Below is a small trained network, with its code and all its weights. Each question gives an input and a target symbol and asks what happens when units are switched off, that is, made to give their printed mean instead of their output.

import numpy as np


def w(rows, s, z=0):
    codes = np.array(rows[::2]) - 128.0
    scale = np.full(codes.shape[1], s)
    scale[-1] = z or s
    return codes * scale


def norm(h):
    return h / np.sqrt((h * h).mean(-1, keepdims=True) + 1e-5)


def f(y):
    return np.maximum(y, 0)


def softmax(a):
    e = np.exp(a - a.max(-1, keepdims=True))
    return e / e.sum(-1, keepdims=True)


def log_softmax(a):
    a = a - a.max(-1, keepdims=True)
    return a - np.log(np.exp(a).sum(-1, keepdims=True))


def net(x, mask):
    ids = ['ΞΠΩβδλ'.index(c) for c in x.split()]
    T = len(ids)
    res = E[ids] + P[:T]
    u = 0
    for l in range(3):
        r = norm(res)
        for j in range(2):
            rows = slice(2 * j, 2 * j + 2)
            q, k, v = (r @ M[l][rows].T for M in (Q, K, V))
            z = softmax(np.where(np.tri(T) > 0, q @ k.T / 2**0.5, -1e9)) @ v
            o = O[l][rows]
            res = res + np.where(mask[u + j], z, o[:, -1]) @ o[:, :-1]
        u += 2
        y = f(norm(res) @ A[l][:, :-1].T + A[l][:, -1])
        res = res + np.where(mask[u : u + 4], y, B[l][:, -1]) @ B[l][:, :-1]
        u += 4
    return log_softmax(norm(res)[-1] @ U[:, :-1].T + U[:, -1])


Q, K, V, O, A, B = {}, {}, {}, {}, {}, {}
E = w([
[184,119,57,161,203,103,92,100,124,205,139,60],'Ξ',
[133,4,157,94,117,176,127,97,61,152,97,101],'Π',
[124,150,93,199,243,126,173,185,93,86,78,148],'Ω',
[64,96,110,138,165,194,49,86,125,32,159,146],'β',
[109,148,137,192,123,250,106,71,105,147,39,108],'δ',
[147,160,149,175,75,100,65,212,62,83,224,138],'λ',
],0.024)
P = w([
[239,48,186,178,187,146,67,108,133,136,110,248],'0',
[213,57,168,193,184,145,92,108,129,107,121,181],'1',
[176,68,156,186,184,143,87,120,117,122,121,176],'2',
[166,85,134,175,198,151,105,129,121,125,137,146],'3',
[144,92,128,166,188,153,110,138,116,124,136,131],'4',
[133,107,111,153,175,157,128,144,117,119,149,117],'5',
[114,119,94,142,164,153,114,162,114,116,135,106],'6',
[109,132,86,130,143,162,146,160,109,122,135,96],'7',
[84,144,84,126,136,145,146,154,100,127,142,87],'8',
[84,151,79,108,113,142,159,165,92,127,133,75],'9',
[73,158,70,87,104,134,160,162,89,130,139,57],'10',
[58,178,54,66,93,124,160,140,72,125,133,60],'11',
[39,173,51,58,84,115,171,139,50,133,130,44],'12',
[33,199,35,40,76,100,169,123,47,134,120,45],'13',
],0.017)
Q[0] = w([
[116,165,141,101,125,76,169,150,218,102,151,182],'L0H1',
[138,144,134,125,101,160,78,134,141,148,118,165],'L0H1',
[86,97,97,159,183,166,123,137,4,94,97,130],'L0H2',
[92,140,102,139,121,161,93,89,108,81,129,103],'L0H2',
],0.013)
K[0] = w([
[248,22,161,181,176,125,86,71,183,156,128,183],'L0H1',
[233,61,151,191,161,125,122,132,127,112,122,233],'L0H1',
[2,234,91,32,44,131,146,137,96,115,140,50],'L0H2',
[135,190,70,98,98,67,142,118,70,111,113,91],'L0H2',
],0.009)
V[0] = w([
[129,14,149,61,83,203,37,12,98,133,171,78],'L0H1',
[182,80,107,83,106,30,85,134,51,168,254,45],'L0H1',
[115,157,95,118,74,189,17,102,200,55,132,194],'L0H2',
[85,42,77,57,203,114,129,22,121,50,138,83],'L0H2',
],0.006)
O[0] = w([
[110,91,62,183,64,208,44,164,107,174,90,221,3],'L0H1',
[107,116,43,242,88,162,98,103,157,60,125,87,76],'L0H1',
[51,81,109,136,149,169,143,20,108,124,176,143,128],'L0H2',
[143,99,72,99,111,86,254,151,190,200,144,185,134],'L0H2',
],0.0086,0.0059)
A[0] = w([
[227,115,77,180,114,114,121,70,171,193,133,114,101],'L0N1',
[60,52,128,85,106,160,124,10,181,63,180,130,2],'L0N2',
[106,116,125,123,72,230,87,118,124,247,44,69,144],'L0N3',
[76,13,151,43,2,152,157,109,100,139,104,64,81],'L0N4',
],0.0088,0.0034)
B[0] = w([
[26,120,144,112,139,104,42,156,127,184,107,104,220],'L0N1',
[27,118,157,59,176,160,78,146,100,141,144,131,188],'L0N2',
[146,224,152,116,221,248,164,127,71,158,198,90,254],'L0N3',
[124,133,79,102,201,164,219,197,175,74,149,83,202],'L0N4',
],0.013,0.0049)
Q[1] = w([
[102,200,124,188,169,115,86,198,88,169,159,103],'L1H1',
[184,157,91,224,118,117,124,136,160,66,98,125],'L1H1',
[189,103,162,178,34,127,51,146,134,110,179,147],'L1H2',
[173,62,121,216,147,85,137,162,162,90,11,161],'L1H2',
],0.011)
K[1] = w([
[91,192,41,82,81,120,168,156,88,77,160,47],'L1H1',
[120,142,162,118,136,103,91,93,144,119,127,6],'L1H1',
[236,2,144,240,134,126,36,156,101,130,139,232],'L1H2',
[131,59,182,93,196,84,130,25,122,115,2,139],'L1H2',
],0.0097)
V[1] = w([
[97,92,76,196,144,196,237,122,146,64,97,183],'L1H1',
[194,99,203,109,145,163,93,138,125,27,113,195],'L1H1',
[68,1,115,39,137,98,162,193,149,155,130,104],'L1H2',
[233,116,183,168,120,158,170,6,171,155,150,105],'L1H2',
],0.0086)
O[1] = w([
[194,232,161,104,160,145,79,149,137,159,149,116,153],'L1H1',
[163,107,71,87,115,136,110,67,196,66,102,96,211],'L1H1',
[140,158,123,198,124,161,163,6,168,123,149,112,121],'L1H2',
[67,181,123,121,105,160,115,188,142,168,57,126,3],'L1H2',
],0.011,0.0035)
A[1] = w([
[120,136,158,148,83,173,75,147,81,135,65,106,15],'L1N1',
[20,154,87,148,111,195,188,187,112,82,42,138,96],'L1N2',
[176,100,125,191,65,145,147,59,113,102,167,179,119],'L1N3',
[148,119,135,119,99,71,118,69,168,162,156,2,5],'L1N4',
],0.0099,0.0033)
B[1] = w([
[112,74,133,179,65,81,132,46,157,170,100,118,166],'L1N1',
[186,112,98,229,148,165,134,127,125,141,132,145,254],'L1N2',
[142,136,71,223,77,92,70,83,96,100,156,150,150],'L1N3',
[146,254,83,149,130,111,98,203,62,138,59,217,215],'L1N4',
],0.013,0.0046)
Q[2] = w([
[92,112,167,114,53,165,192,98,203,171,132,180],'L2H1',
[188,82,128,255,143,109,179,132,100,81,127,199],'L2H1',
[139,129,81,134,107,140,162,58,205,81,160,118],'L2H2',
[220,60,174,136,101,197,126,154,150,86,167,100],'L2H2',
],0.012)
K[2] = w([
[185,120,182,112,175,249,59,77,195,90,74,214],'L2H1',
[203,185,75,92,105,82,151,159,124,106,138,91],'L2H1',
[75,92,60,106,188,117,122,42,252,147,117,147],'L2H2',
[225,75,137,71,60,166,65,145,198,114,110,100],'L2H2',
],0.011)
V[2] = w([
[203,224,162,44,76,48,58,162,141,195,164,145],'L2H1',
[124,108,209,190,196,146,198,165,146,107,49,12],'L2H1',
[13,170,121,2,189,86,111,217,196,171,183,37],'L2H2',
[140,120,35,18,91,85,38,99,203,133,201,94],'L2H2',
],0.0065)
O[2] = w([
[72,72,176,156,104,143,99,98,109,57,93,93,88],'L2H1',
[175,63,137,116,13,131,121,129,170,131,144,122,202],'L2H1',
[132,86,89,188,157,108,50,105,95,164,143,192,99],'L2H2',
[73,181,204,195,137,80,91,140,122,179,145,141,3],'L2H2',
],0.011,0.0052)
A[2] = w([
[91,83,100,100,59,163,87,121,129,71,171,162,145],'L2N1',
[108,114,79,102,119,98,86,122,144,159,76,115,91],'L2N2',
[86,208,124,102,154,124,66,97,127,172,143,123,13],'L2N3',
[9,164,225,82,79,84,154,236,117,141,135,114,3],'L2N4',
],0.015,0.0074)
B[2] = w([
[148,6,99,181,132,82,93,36,64,126,150,88,249],'L2N1',
[77,150,146,109,121,155,138,194,64,89,89,95,197],'L2N2',
[107,188,115,167,91,178,180,154,167,90,115,90,252],'L2N3',
[115,66,162,56,195,246,71,97,46,175,193,83,165],'L2N4',
],0.015,0.0044)
U = w([
[39,108,159,162,137,99,119,136,111,52,112,97,152],'Ξ',
[153,158,161,145,109,156,166,40,147,170,147,135,59],'Π',
[157,129,180,3,139,118,160,173,92,91,135,128,99],'Ω',
[133,102,152,142,118,43,87,102,122,162,166,154,158],'β',
[146,143,121,132,94,130,88,200,121,175,70,131,63],'δ',
[183,135,150,179,102,21,167,157,136,34,90,146,252],'λ',
],0.0075,0.0037)

Each question gives the input, a string of symbols that net reads in full, and the target symbol t.
The units are the heads (2 rows each of Q, K, V and O) and the neurons (one row each of A and B). Each row of codes is followed by its name. A weight is (code - 128) times the scale printed after its matrix; where a second scale follows, it is the last column's (O, A, B and U).
mask holds one flag per unit, layer by layer, with each layer's heads first. A switched-off unit (its flag False) gives its mean, the last column of its rows in O or B, instead of its output. The means were averaged over made-up inputs and are rounded, as every weight is.
A unit's drop is (log p(t) with every unit on - log p(t) with that unit switched off) / (log p(t) with every unit on - log p(t) with every unit switched off).
The circuit of an input: a set's keep is (log p(t) with only the set's units on - log p(t) with every unit switched off) / (log p(t) with every unit on - log p(t) with every unit switched off). Starting from the 12 units with the biggest drops (on a tie, the unit counted first), units are removed one at a time, each time the one whose removal leaves the highest keep (on an exact tie, the one counted first), for as long as the keep stays at least 0.8.
units of the circuit, in order: the units of the circuit, biggest drop first
most important unit: the unit with the biggest drop
top k neurons: the k neurons with the biggest drops, biggest first
k most important neurons of layer l: the k neurons of layer l with the biggest drops, biggest first
heads that matter: for each layer, one digit per head in row order, 1 if its drop is at least 0.15 and else 0, layers parted by /
drop of u: that unit's drop, to one decimal
input λ Ω λ λ β Ξ Π, target Π: heads that matter -> 01 / 01 / 00
input Ω Ω Π, target λ: heads that matter -> 11 / 11 / 00
input δ β β Π Ω λ δ Ξ β λ Ξ Ξ Π Ω, target λ: units of the circuit, in order -> (L0H2 L0N3 L1H2)
input λ Ω Ω δ Ξ δ Ξ Ω β Ω, target β: top 3 neurons -> (L0N2 L0N4 L0N3)
input Π Ξ Ω Ω δ, target Ω: units of the circuit, in order -> (L0H1 L2H2)
input Ω β δ δ, target Ω: most important unit -> L0N3
input Ξ δ Ξ, target Ω: units of the circuit, in order -> (L2H2 L0H1)
input Ω Ω λ Ξ δ λ Ξ β, target β: units of the circuit, in order -> (L2N1 L0H1)
input δ Ξ Ξ Ξ Ξ λ λ Ξ Ω λ Ξ β, target β: 3 most important neurons of layer 0 -> (L0N2 L0N3 L0N1)
input Ω λ Ξ λ Ω Π β, target Π: 2 most important neurons of layer 2 -> (L2N3 L2N2)
input Π δ Ω, target Ω: units of the circuit, in order -> (L0H1 L2H2)
input β λ Ω Ω λ δ Ξ, target Ξ: units of the circuit, in order -> (L0N1 L2N2)
input λ Ω δ Ω Ω, target Ω: heads that matter -> 10 / 00 / 00
input Ω Ω Ξ Π Ω Ω Ξ, target λ: most important unit -> L1N4
input λ Ω Π Ω λ Ω β Π Ω Π λ δ Ω λ, target β: heads that matter -> 00 / 01 / 00
input δ λ Ξ Ω Ω β Π Ω, target Π: units of the circuit, in order -> (L1H2 L0N4)
input β λ Ω β δ Ω Ω δ Π Ξ Ω Ω Ω, target λ: top 2 neurons -> (L0N3 L2N4)
input Ξ Ω Ξ, target Ω: heads that matter -> 00 / 10 / 01
input δ Ω Π λ Π Ξ Ξ Ξ Ω Π, target λ: heads that matter -> 11 / 01 / 00
input Ω Ξ Ω Ω β Ω Π Ξ Ω Π β Ω, target Π: top neuron -> (L0N4)
input Ξ Π Ω Ξ λ λ λ λ Ω Ξ Π Ξ, target δ: top 2 neurons -> (L1N4 L0N1)
input Ω δ Π Ω Ω Ω Ω Ξ δ λ δ δ λ, target β: 3 most important neurons of layer 2 -> (L2N1 L2N3 L2N2)
input δ Ω Ξ λ Ω β Π, target Π: drop of L2N1 -> 0.0
input δ Ω Ω β Ω λ Ξ, target Ξ: drop of L0N1 -> 0.4
input δ Ξ Ω Ω Ω Ω Ω Ξ, target λ: drop of L1H2 -> 0.2
input Ξ Ω Π Ω δ Ω Ω β β Ω, target β: drop of L0N2 -> 0.6
input Ω Ω Ξ Ω Ξ δ Ω Ω Ω Ω Ω δ Ξ Ξ, target δ: most important unit -> L2H2
